Here is a tiny trained network, its code and every weight. The questions are about switching its units off for an input and a class, where a switched-off unit gives its printed mean instead of its output.

import numpy as np


def w(rows, s, z=0):
    codes = np.array(rows[::2]) - 128.0
    scale = np.full(codes.shape[1], s)
    scale[-1] = z or s
    return codes * scale


def norm(h):
    return h / np.sqrt((h * h).mean(-1, keepdims=True) + 1e-5)


def f(y):
    return y / 2 * (1 + np.tanh(0.7978845608 * (y + 0.044715 * y**3)))


def log_softmax(a):
    a = a - a.max(-1, keepdims=True)
    return a - np.log(np.exp(a).sum(-1, keepdims=True))


def net(x, mask):
    res = np.array(x, float).reshape(1, 2) / 4 @ E
    u = 0
    for l in range(2):
        y = f(norm(res) @ A[l][:, :-1].T + A[l][:, -1])
        res = res + np.where(mask[u : u + 6], y, B[l][:, -1]) @ B[l][:, :-1]
        u += 6
    return log_softmax(norm(res)[-1] @ U[:, :-1].T + U[:, -1])


A, B = {}, {}
E = w([
[120,239,131,253,172],'x0',
[95,198,86,99,31],'x1',
],0.0054)
A[0] = w([
[121,83,74,41,79,111],'L0N1',
[48,213,107,208,62,21],'L0N2',
[216,163,191,144,148,58],'L0N3',
[212,89,97,249,191,253],'L0N4',
[143,166,13,91,182,109],'L0N5',
[129,1,216,74,215,68],'L0N6',
],0.0056,0.0015)
B[0] = w([
[222,8,32,214,165,191],'L0N1',
[131,137,227,132,3,211],'L0N2',
[120,134,72,106,125,141],'L0N3',
[67,126,47,41,81,246],'L0N4',
[79,130,170,157,135,128],'L0N5',
[125,62,240,27,187,253],'L0N6',
],0.005,0.0045)
A[1] = w([
[117,164,157,158,144,161],'L1N1',
[135,140,214,126,92,1],'L1N2',
[156,51,112,100,91,197],'L1N3',
[121,3,135,114,159,140],'L1N4',
[113,105,76,130,110,198],'L1N5',
[159,38,154,102,133,102],'L1N6',
],0.016,0.0031)
B[1] = w([
[123,85,123,98,106,153],'L1N1',
[104,238,248,50,184,147],'L1N2',
[198,136,119,141,151,217],'L1N3',
[139,128,77,184,18,251],'L1N4',
[142,111,147,137,142,157],'L1N5',
[225,199,103,143,109,222],'L1N6',
],0.013)
U = w([
[115,109,149,86,213,8],'0',
[253,149,110,140,82,219],'1',
[68,104,81,151,114,70],'2',
[99,225,240,79,120,46],'3',
],0.022,0.0016)

Each question gives the input, the list of numbers given to net, and the class t.
The units are the neurons (one row each of A and B). Each row of codes is followed by its name. A weight is (code - 128) times the scale printed after its matrix; where a second scale follows, it is the last column's (A, B and U).
mask holds one flag per neuron, layer by layer. A switched-off neuron (its flag False) gives its mean, the last column of its row in B, instead of its output. The means were averaged over made-up inputs and are rounded, as every weight is.
A unit's drop is (log p(t) with every unit on - log p(t) with that unit switched off) / (log p(t) with every unit on - log p(t) with every unit switched off).
The circuit of an input: a set's keep is (log p(t) with only the set's units on - log p(t) with every unit switched off) / (log p(t) with every unit on - log p(t) with every unit switched off). Starting from all 12 units, units are removed one at a time, each time the one whose removal leaves the highest keep (on an exact tie, the one counted first), for as long as the keep stays at least 0.8.
circuit, biggest first: the units of the circuit, biggest drop first
unit that matters most: the unit with the biggest drop
k most important neurons: the k neurons with the biggest drops, biggest first
top k neurons in layer l: the k neurons of layer l with the biggest drops, biggest first
drop when u is switched off: that unit's drop, to one decimal
input [8,-7], class 2: circuit, biggest first	[L1N6; L1N3]
input [7,-7], class 0: circuit, biggest first	[L1N4; L1N6]
input [5,-2], class 2: 2 most important neurons	[L1N6; L1N3]
input [4,-2], class 2: 3 most important neurons	[L1N6; L1N3; L1N2]
input [0,7], class 3: unit that matters most	L0N2
input [8,-1], class 2: 4 most important neurons	[L0N6; L1N6; L1N3; L1N2]
input [8,2], class 3: 2 most important neurons	[L0N2; L1N4]
input [5,-8], class 2: 3 most important neurons	[L1N6; L1N3; L0N1]
input [3,-2], class 2: 4 most important neurons	[L1N6; L1N3; L1N2; L0N1]
input [3,-4], class 2: 3 most important neurons	[L1N6; L1N3; L1N2]
input [4,-4], class 0: 3 most important neurons	[L1N4; L1N6; L0N6]
input [0,1], class 3: 2 most important neurons	[L0N2; L1N2]
input [8,-8], class 0: 2 most important neurons	[L1N4; L1N6]
input [4,-6], class 2: 3 most important neurons	[L1N6; L1N3; L0N1]
input [8,-4], class 2: top 4 neurons in layer 1	[L1N6; L1N3; L1N2; L1N4]
input [7,-1], class 2: drop when L0N4 is switched off	0.4
input [0,4], class 3: drop when L0N2 is switched off	0.5
input [7,-5], class 2: drop when L1N2 is switched off	0.3
input [8,-5], class 2: drop when L1N3 is switched off	0.5
